Below is a small trained network, with its code and all its weights. Each question gives an input and a target symbol and asks what happens when units are switched off, that is, made to give their printed mean instead of their output.

import numpy as np


def w(rows, s, z=0):
    codes = np.array(rows[::2]) - 128.0
    scale = np.full(codes.shape[1], s)
    scale[-1] = z or s
    return codes * scale


def softmax(a):
    e = np.exp(a - a.max(-1, keepdims=True))
    return e / e.sum(-1, keepdims=True)


def log_softmax(a):
    a = a - a.max(-1, keepdims=True)
    return a - np.log(np.exp(a).sum(-1, keepdims=True))


def net(x, mask):
    ids = ['αβγδεζηλμπσφψω'.index(c) for c in x.split()]
    T = len(ids)
    res = E[ids] + P[:T]
    u = 0
    for l in range(2):
        r = res
        for j in range(3):
            rows = slice(4 * j, 4 * j + 4)
            q, k, v = (r @ M[l][rows].T for M in (Q, K, V))
            z = softmax(np.where(np.tri(T) > 0, q @ k.T / 4**0.5, -1e9)) @ v
            o = O[l][rows]
            res = res + np.where(mask[u + j], z, o[:, -1]) @ o[:, :-1]
        u += 3
    return log_softmax(res[-1] @ U[:, :-1].T + U[:, -1])


Q, K, V, O = {}, {}, {}, {}
E = w([
[95,189,76,240,175],'α',
[118,221,128,142,101],'β',
[96,188,108,108,97],'γ',
[117,230,128,134,101],'δ',
[29,87,190,110,210],'ε',
[203,62,184,182,72],'ζ',
[216,97,59,109,198],'η',
[11,168,209,148,100],'λ',
[29,88,133,4,109],'μ',
[31,72,81,136,33],'π',
[94,196,30,151,71],'σ',
[12,211,42,64,244],'φ',
[123,219,137,151,95],'ψ',
[241,77,200,11,59],'ω',
],0.017)
P = w([
[247,166,161,129,157],'0',
[205,166,137,140,126],'1',
[168,177,130,147,119],'2',
[135,186,119,142,110],'3',
[105,188,113,150,95],'4',
[80,200,104,149,99],'5',
[54,210,101,156,91],'6',
[30,224,90,154,91],'7',
[1,234,82,160,82],'8',
[10,242,96,150,81],'9',
],0.0048)
Q[0] = w([
[253,159,159,164,91],'L0H0',
[96,161,117,30,148],'L0H0',
[133,55,101,65,150],'L0H0',
[138,123,39,170,69],'L0H0',
[107,201,112,91,43],'L0H1',
[107,59,184,119,173],'L0H1',
[187,81,91,102,152],'L0H1',
[117,68,208,95,158],'L0H1',
[134,87,174,102,94],'L0H2',
[181,61,156,121,71],'L0H2',
[134,149,158,164,19],'L0H2',
[186,138,162,177,155],'L0H2',
],0.016)
K[0] = w([
[211,140,145,160,85],'L0H0',
[102,174,91,51,190],'L0H0',
[152,10,109,59,128],'L0H0',
[129,117,53,160,97],'L0H0',
[22,95,81,98,114],'L0H1',
[188,21,196,139,66],'L0H1',
[255,135,80,113,102],'L0H1',
[195,101,212,95,114],'L0H1',
[163,74,210,84,113],'L0H2',
[173,14,141,88,137],'L0H2',
[115,58,168,167,82],'L0H2',
[177,129,132,158,139],'L0H2',
],0.015)
V[0] = w([
[230,213,185,234,54],'L0H0',
[104,65,143,29,173],'L0H0',
[204,253,100,149,158],'L0H0',
[161,170,156,160,153],'L0H0',
[107,80,99,21,89],'L0H1',
[111,78,177,97,87],'L0H1',
[109,147,29,120,87],'L0H1',
[93,50,142,120,246],'L0H1',
[154,129,129,139,13],'L0H2',
[24,75,88,60,192],'L0H2',
[151,106,154,51,146],'L0H2',
[131,115,119,123,140],'L0H2',
],0.0074)
O[0] = w([
[85,71,65,101,109,175],'L0H0',
[209,153,156,141,158,15],'L0H0',
[64,103,117,58,122,254],'L0H0',
[95,101,100,82,128,144],'L0H0',
[169,166,178,175,108,110],'L0H1',
[130,141,197,89,112,51],'L0H1',
[190,87,63,122,48,247],'L0H1',
[110,126,195,173,140,55],'L0H1',
[128,73,190,116,144,155],'L0H2',
[128,145,109,253,69,113],'L0H2',
[69,147,118,102,82,24],'L0H2',
[116,136,112,133,117,111],'L0H2',
],0.0067,0.0061)
Q[1] = w([
[118,121,190,169,190],'L1H0',
[159,130,170,24,77],'L1H0',
[149,168,119,95,187],'L1H0',
[25,136,186,127,160],'L1H0',
[48,138,134,24,31],'L1H1',
[135,114,41,126,224],'L1H1',
[3,175,65,144,74],'L1H1',
[246,93,81,133,58],'L1H1',
[126,143,114,55,136],'L1H2',
[167,114,57,86,135],'L1H2',
[92,91,97,193,111],'L1H2',
[146,130,140,162,45],'L1H2',
],0.013)
K[1] = w([
[119,163,151,116,127],'L1H0',
[143,43,181,81,75],'L1H0',
[156,72,117,73,181],'L1H0',
[60,129,167,136,141],'L1H0',
[10,146,136,122,57],'L1H1',
[119,91,75,148,181],'L1H1',
[90,183,84,173,93],'L1H1',
[185,2,119,109,66],'L1H1',
[182,90,131,168,147],'L1H2',
[158,96,83,124,117],'L1H2',
[67,117,87,173,123],'L1H2',
[131,173,139,156,54],'L1H2',
],0.016)
V[1] = w([
[115,191,110,122,130],'L1H0',
[96,12,61,147,62],'L1H0',
[137,88,200,192,99],'L1H0',
[217,149,84,156,179],'L1H0',
[175,161,159,169,238],'L1H1',
[156,178,141,110,14],'L1H1',
[155,225,62,85,29],'L1H1',
[113,205,3,46,190],'L1H1',
[84,169,136,116,88],'L1H2',
[60,175,169,98,51],'L1H2',
[4,134,68,108,55],'L1H2',
[160,154,140,191,113],'L1H2',
],0.0079)
O[1] = w([
[147,201,161,124,202,155],'L1H0',
[127,182,106,233,54,187],'L1H0',
[89,93,113,42,47,62],'L1H0',
[138,82,138,153,94,123],'L1H0',
[63,112,113,139,119,53],'L1H1',
[214,64,94,64,148,146],'L1H1',
[180,74,115,146,171,223],'L1H1',
[164,78,201,208,143,249],'L1H1',
[117,143,56,141,154,147],'L1H2',
[126,146,83,40,97,138],'L1H2',
[66,125,1,122,115,238],'L1H2',
[156,177,147,160,53,105],'L1H2',
],0.0066,0.015)
U = w([
[44,148,137,186,93,135],'α',
[90,91,104,99,200,23],'β',
[125,156,114,111,150,114],'γ',
[144,213,93,100,252,3],'δ',
[81,155,164,115,154,233],'ε',
[44,2,147,120,59,236],'ζ',
[153,102,192,185,124,220],'η',
[65,208,79,61,147,130],'λ',
[175,247,145,130,97,207],'μ',
[104,115,132,134,15,175],'π',
[196,133,77,139,143,60],'σ',
[107,132,128,124,130,109],'φ',
[103,118,84,79,198,63],'ψ',
[143,93,120,78,162,156],'ω',
],0.0067,0.0047)

Each question gives the input, a string of symbols that net reads in full, and the target symbol t.
The units are the heads (4 rows each of Q, K, V and O). Each row of codes is followed by its name. A weight is (code - 128) times the scale printed after its matrix; where a second scale follows, it is the last column's (O and U).
mask holds one flag per head, layer by layer. A switched-off head (its flag False) gives its mean, the last column of its rows in O, instead of its output. The means were averaged over made-up inputs and are rounded, as every weight is.
A unit's drop is (log p(t) with every unit on - log p(t) with that unit switched off) / (log p(t) with every unit on - log p(t) with every unit switched off).
The circuit of an input: a set's keep is (log p(t) with only the set's units on - log p(t) with every unit switched off) / (log p(t) with every unit on - log p(t) with every unit switched off). Starting from all 6 units, units are removed one at a time, each time the one whose removal leaves the highest keep (on an exact tie, the one counted first), for as long as the keep stays at least 0.8.
units of the circuit, in order: the units of the circuit, biggest drop first
most important unit: the unit with the biggest drop
which heads matter: for each layer, one digit per head in row order, 1 if its drop is at least 0.15 and else 0, layers parted by /
input γ α ψ, target α: which heads matter => 110 / 110
input ψ λ β, target λ: which heads matter => 011 / 010
input α β ζ, target ζ: which heads matter => 101 / 100
input η σ σ δ σ β, target σ: most important unit => L0H1
input γ ζ ζ ψ ζ ψ, target ζ: units of the circuit, in order => L1H0, L0H0
input α α γ β, target α: which heads matter => 110 / 110
input ζ α α η ζ η π μ, target μ: which heads matter => 100 / 001
input λ μ ψ γ, target μ: which heads matter => 111 / 001
input ζ ζ α, target α: units of the circuit, in order => L1H1, L1H0, L0H1
input σ α β φ ε α γ, target μ: units of the circuit, in order => L0H0, L1H2
input β ψ γ μ σ α ψ, target α: which heads matter => 111 / 110
input ψ η σ σ γ σ η α ψ γ, target α: units of the circuit, in order => L0H1, L0H0, L1H1, L1H0
input λ ψ δ, target λ: units of the circuit, in order => L0H1, L1H1, L1H0
input α δ σ μ α ε π σ π, target π: most important unit => L0H2
input ζ φ ψ μ, target λ: units of the circuit, in order => L0H1, L1H1, L0H2, L1H2
input π α α λ ψ σ π ψ, target π: which heads matter => 111 / 101
input λ γ ω ε σ η ω ω, target ω: which heads matter => 111 / 111
input σ δ λ δ δ μ λ γ ψ ψ, target λ: which heads matter => 011 / 110
input α α σ δ π α φ α α μ, target λ: units of the circuit, in order => L0H1, L1H1, L0H0, L1H0
input δ λ α ζ π γ, target π: which heads matter => 110 / 101
input α α δ δ γ λ η β σ, target σ: most important unit => L1H1
input σ η γ ψ, target η: units of the circuit, in order => L0H2, L1H2, L1H1, L0H0
input ψ ω ψ, target ω: units of the circuit, in order => L0H2, L0H1, L1H0, L1H2
input α ω λ γ, target λ: units of the circuit, in order => L0H1, L1H1
input ζ σ γ β ω, target ω: which heads matter => 011 / 111
input σ σ ε ψ π, target π: which heads matter => 001 / 100
input α β η α φ σ ψ δ, target α: which heads matter => 111 / 110
